Below are the code and all the weights of a small trained network. Each question names an input and a target symbol and asks about switching units off, where a switched-off unit gives its printed mean instead of its output.

import numpy as np


def w(rows, s, z=0):
    codes = np.array(rows[::2]) - 128.0
    scale = np.full(codes.shape[1], s)
    scale[-1] = z or s
    return codes * scale


def norm(h):
    return h / np.sqrt((h * h).mean(-1, keepdims=True) + 1e-5)


def f(y):
    return np.maximum(y, 0)


def softmax(a):
    e = np.exp(a - a.max(-1, keepdims=True))
    return e / e.sum(-1, keepdims=True)


def log_softmax(a):
    a = a - a.max(-1, keepdims=True)
    return a - np.log(np.exp(a).sum(-1, keepdims=True))


def net(x, mask):
    ids = ['ΔΠΣαβγεζτ'.index(c) for c in x.split()]
    T = len(ids)
    res = E[ids] + P[:T]
    u = 0
    for l in range(3):
        r = norm(res)
        for j in range(2):
            rows = slice(3 * j, 3 * j + 3)
            q, k, v = (r @ M[l][rows].T for M in (Q, K, V))
            z = softmax(np.where(np.tri(T) > 0, q @ k.T / 3**0.5, -1e9)) @ v
            o = O[l][rows]
            res = res + np.where(mask[u + j], z, o[:, -1]) @ o[:, :-1]
        u += 2
        y = f(norm(res) @ A[l][:, :-1].T + A[l][:, -1])
        res = res + np.where(mask[u : u + 4], y, B[l][:, -1]) @ B[l][:, :-1]
        u += 4
    return log_softmax(norm(res)[-1] @ U[:, :-1].T + U[:, -1])


Q, K, V, O, A, B = {}, {}, {}, {}, {}, {}
E = w([
[133,161,107,160,174,135,149],'Δ',
[165,183,161,160,141,166,83],'Π',
[122,168,89,41,163,108,111],'Σ',
[165,172,160,152,120,178,70],'α',
[193,114,176,199,218,88,144],'β',
[152,163,129,173,155,167,132],'γ',
[216,155,233,208,212,118,164],'ε',
[140,157,149,98,123,134,70],'ζ',
[36,4,179,96,74,190,180],'τ',
],0.0028)
P = w([
[111,67,143,111,9,84,102],'0',
[47,134,139,163,105,88,171],'1',
[43,141,161,160,108,80,161],'2',
[57,139,141,158,114,101,151],'3',
[70,146,153,155,111,107,161],'4',
[64,154,161,151,106,112,156],'5',
[62,156,165,151,108,111,148],'6',
],0.0014)
Q[0] = w([
[120,158,118,150,166,101,123],'0.h0',
[121,183,163,144,151,120,133],'0.h0',
[112,186,185,156,138,121,128],'0.h0',
[141,90,141,216,205,141,254],'0.h1',
[143,149,150,68,94,113,12],'0.h1',
[103,69,50,104,215,96,211],'0.h1',
],0.0042)
K[0] = w([
[120,111,144,127,99,163,136],'0.h0',
[87,78,147,126,98,190,143],'0.h0',
[83,94,132,96,119,170,168],'0.h0',
[141,73,150,224,179,100,208],'0.h1',
[110,177,126,58,31,161,2],'0.h1',
[175,127,73,110,190,55,172],'0.h1',
],0.0045)
V[0] = w([
[176,235,72,178,136,17,100],'0.h0',
[10,4,183,179,44,141,159],'0.h0',
[177,222,175,109,152,105,68],'0.h0',
[51,193,115,149,89,106,51],'0.h1',
[177,168,126,75,76,146,38],'0.h1',
[104,124,115,32,134,175,85],'0.h1',
],0.0018)
O[0] = w([
[132,228,11,137,196,167,114,204],'0.h0',
[105,5,174,96,150,136,132,149],'0.h0',
[100,169,69,101,105,127,140,254],'0.h0',
[137,113,99,134,167,142,141,208],'0.h1',
[135,130,134,183,172,134,212,146],'0.h1',
[166,106,174,204,125,81,190,10],'0.h1',
],0.0027,0.0013)
A[0] = w([
[68,117,83,35,158,66,220,254],'0.n0',
[157,149,150,159,249,45,177,223],'0.n1',
[105,139,91,140,140,202,118,209],'0.n2',
[111,117,205,184,155,184,178,239],'0.n3',
],0.0022,0.00044)
B[0] = w([
[118,56,237,249,106,172,101,171],'0.n0',
[59,198,72,103,36,206,129,253],'0.n1',
[145,159,142,78,151,30,153,210],'0.n2',
[134,69,45,18,91,75,88,247],'0.n3',
],0.002)
Q[1] = w([
[129,176,52,148,111,147,89],'1.h0',
[170,105,154,107,161,109,166],'1.h0',
[132,163,69,199,115,120,112],'1.h0',
[86,254,118,132,183,152,98],'1.h1',
[167,112,106,195,184,124,201],'1.h1',
[169,114,46,148,125,145,168],'1.h1',
],0.0053)
K[1] = w([
[153,117,46,118,50,142,85],'1.h0',
[126,171,160,159,165,61,212],'1.h0',
[146,81,79,141,49,110,89],'1.h0',
[167,5,125,59,25,75,42],'1.h1',
[200,113,122,218,111,208,152],'1.h1',
[232,172,94,252,141,108,89],'1.h1',
],0.0041)
V[1] = w([
[126,103,77,177,77,147,39],'1.h0',
[117,188,95,147,191,156,128],'1.h0',
[161,58,120,116,117,197,107],'1.h0',
[160,135,45,45,130,109,109],'1.h1',
[94,100,159,49,152,21,43],'1.h1',
[121,102,131,1,55,185,203],'1.h1',
],0.0025)
O[1] = w([
[34,161,166,118,163,111,178,250],'1.h0',
[137,77,199,155,120,132,104,181],'1.h0',
[132,225,230,65,143,160,134,55],'1.h0',
[137,126,97,41,168,208,157,128],'1.h1',
[156,148,118,185,107,208,253,178],'1.h1',
[152,89,95,118,57,235,40,70],'1.h1',
],0.0025,0.0015)
A[1] = w([
[71,124,113,106,154,130,130,94],'1.n0',
[94,2,165,86,115,149,99,254],'1.n1',
[116,138,156,116,145,189,144,104],'1.n2',
[79,122,88,126,131,140,144,124],'1.n3',
],0.0033,0.00085)
B[1] = w([
[219,126,178,182,87,152,25,245],'1.n0',
[4,41,190,219,72,121,199,252],'1.n1',
[154,79,31,147,156,80,68,227],'1.n2',
[223,147,165,102,129,160,138,254],'1.n3',
],0.0025,0.00098)
Q[2] = w([
[158,52,102,3,148,98,195],'2.h0',
[65,151,96,190,126,138,63],'2.h0',
[119,99,83,94,214,45,111],'2.h0',
[152,161,150,194,101,131,70],'2.h1',
[166,163,148,173,101,182,124],'2.h1',
[130,96,126,98,134,176,173],'2.h1',
],0.0062)
K[2] = w([
[67,216,16,158,171,81,37],'2.h0',
[152,4,172,94,52,91,194],'2.h0',
[56,148,9,39,20,104,88],'2.h0',
[82,47,197,72,97,128,154],'2.h1',
[31,57,122,83,149,139,198],'2.h1',
[118,186,16,129,135,157,151],'2.h1',
],0.0044)
V[2] = w([
[159,182,189,95,125,188,120],'2.h0',
[132,120,130,159,84,93,137],'2.h0',
[4,142,89,76,118,142,127],'2.h0',
[120,117,177,139,122,156,203],'2.h1',
[121,106,107,137,182,104,128],'2.h1',
[157,95,198,115,132,94,108],'2.h1',
],0.0032)
O[2] = w([
[5,111,62,120,149,211,37,250],'2.h0',
[154,169,97,235,105,127,140,179],'2.h0',
[119,239,253,32,36,171,153,124],'2.h0',
[87,194,64,103,183,161,156,107],'2.h1',
[109,107,130,18,92,39,182,60],'2.h1',
[20,155,118,176,228,53,60,67],'2.h1',
],0.0024,0.0014)
A[2] = w([
[212,113,93,5,243,172,72,117],'2.n0',
[87,140,196,137,176,12,107,138],'2.n1',
[52,178,131,60,165,165,42,137],'2.n2',
[74,207,150,207,132,98,132,252],'2.n3',
],0.0025,0.0013)
B[2] = w([
[163,3,168,82,184,76,154,153],'2.n0',
[139,128,48,76,47,199,116,155],'2.n1',
[178,179,197,175,148,87,111,201],'2.n2',
[97,81,130,75,144,103,135,253],'2.n3',
],0.0035,0.0036)
U = w([
[209,24,184,70,228,50,121,116],'Δ',
[118,122,35,16,26,67,62,78],'Π',
[245,144,138,198,38,22,172,124],'Σ',
[87,223,240,144,143,98,24,254],'α',
[69,200,99,69,193,82,249,171],'β',
[201,107,148,32,144,246,111,37],'γ',
[91,70,33,243,201,79,56,26],'ε',
[166,169,57,186,74,253,147,99],'ζ',
[47,32,208,171,43,144,171,144],'τ',
],0.0059,0.00061)

Each question gives the input, a string of symbols that net reads in full, and the target symbol t.
The units are the heads (3 rows each of Q, K, V and O) and the neurons (one row each of A and B). Each row of codes is followed by its name. A weight is (code - 128) times the scale printed after its matrix; where a second scale follows, it is the last column's (O, A, B and U).
mask holds one flag per unit, layer by layer, with each layer's heads first. A switched-off unit (its flag False) gives its mean, the last column of its rows in O or B, instead of its output. The means were averaged over made-up inputs and are rounded, as every weight is.
A unit's drop is (log p(t) with every unit on - log p(t) with that unit switched off) / (log p(t) with every unit on - log p(t) with every unit switched off).
The circuit of an input: a set's keep is (log p(t) with only the set's units on - log p(t) with every unit switched off) / (log p(t) with every unit on - log p(t) with every unit switched off). Starting from the 12 units with the biggest drops (on a tie, the unit counted first), units are removed one at a time, each time the one whose removal leaves the highest keep (on an exact tie, the one counted first), for as long as the keep stays at least 0.8.
circuit, biggest first: the units of the circuit, biggest drop first
unit that matters most: the unit with the biggest drop
k most important neurons: the k neurons with the biggest drops, biggest first
top k neurons in layer l: the k neurons of layer l with the biggest drops, biggest first
heads that matter: for each layer, one digit per head in row order, 1 if its drop is at least 0.15 and else 0, layers parted by /
input Δ α γ α α α α, target Δ: heads that matter	01 / 01 / 00
input β ε Σ α Σ Δ Π, target β: unit that matters most	1.h1
input ε ε τ α γ, target τ: heads that matter	10 / 00 / 00
input Δ α Δ τ γ α, target τ: circuit, biggest first	[0.h0; 1.n1]
input ε ε β, target ε: circuit, biggest first	[2.h0; 0.n1]
input Π Σ τ Σ, target τ: circuit, biggest first	[0.n0; 0.h0; 1.n1]
input ε β Σ α, target ε: heads that matter	00 / 00 / 10
input α Π τ Π γ ε Σ, target ε: 2 most important neurons	[0.n0; 1.n2]
input ε α Δ β ε α Σ, target ε: circuit, biggest first	[0.n0; 2.h0; 1.n0]
input α α β β, target α: heads that matter	00 / 10 / 00
input α Π β α τ β β, target τ: heads that matter	10 / 10 / 00
input Π Δ ζ α α Δ, target Π: 2 most important neurons	[0.n3; 2.n1]
input ζ ε Δ β, target ζ: circuit, biggest first	[0.n1; 1.h1]
input ε α α α γ, target ε: circuit, biggest first	[2.h0]
input γ ε Π, target γ: heads that matter	10 / 01 / 00
input γ β α Π ζ, target γ: 2 most important neurons	[0.n2; 0.n1]
input β τ β α α γ, target γ: heads that matter	10 / 11 / 00
input ε α γ α α ε, target ε: heads that matter	01 / 10 / 10
input Σ α α Δ Δ β α, target Σ: circuit, biggest first	[0.h1; 2.h0; 0.n0]
input β α β, target β: top 2 neurons in layer 0	[0.n3; 0.n1]
input α ε α α τ α Δ, target τ: circuit, biggest first	[0.h0; 1.h1]
input ε α α β Π, target ε: circuit, biggest first	[2.h0]
input Σ α ζ Σ α Π Σ, target Σ: heads that matter	11 / 10 / 10
input α α β Σ β, target α: heads that matter	01 / 10 / 00
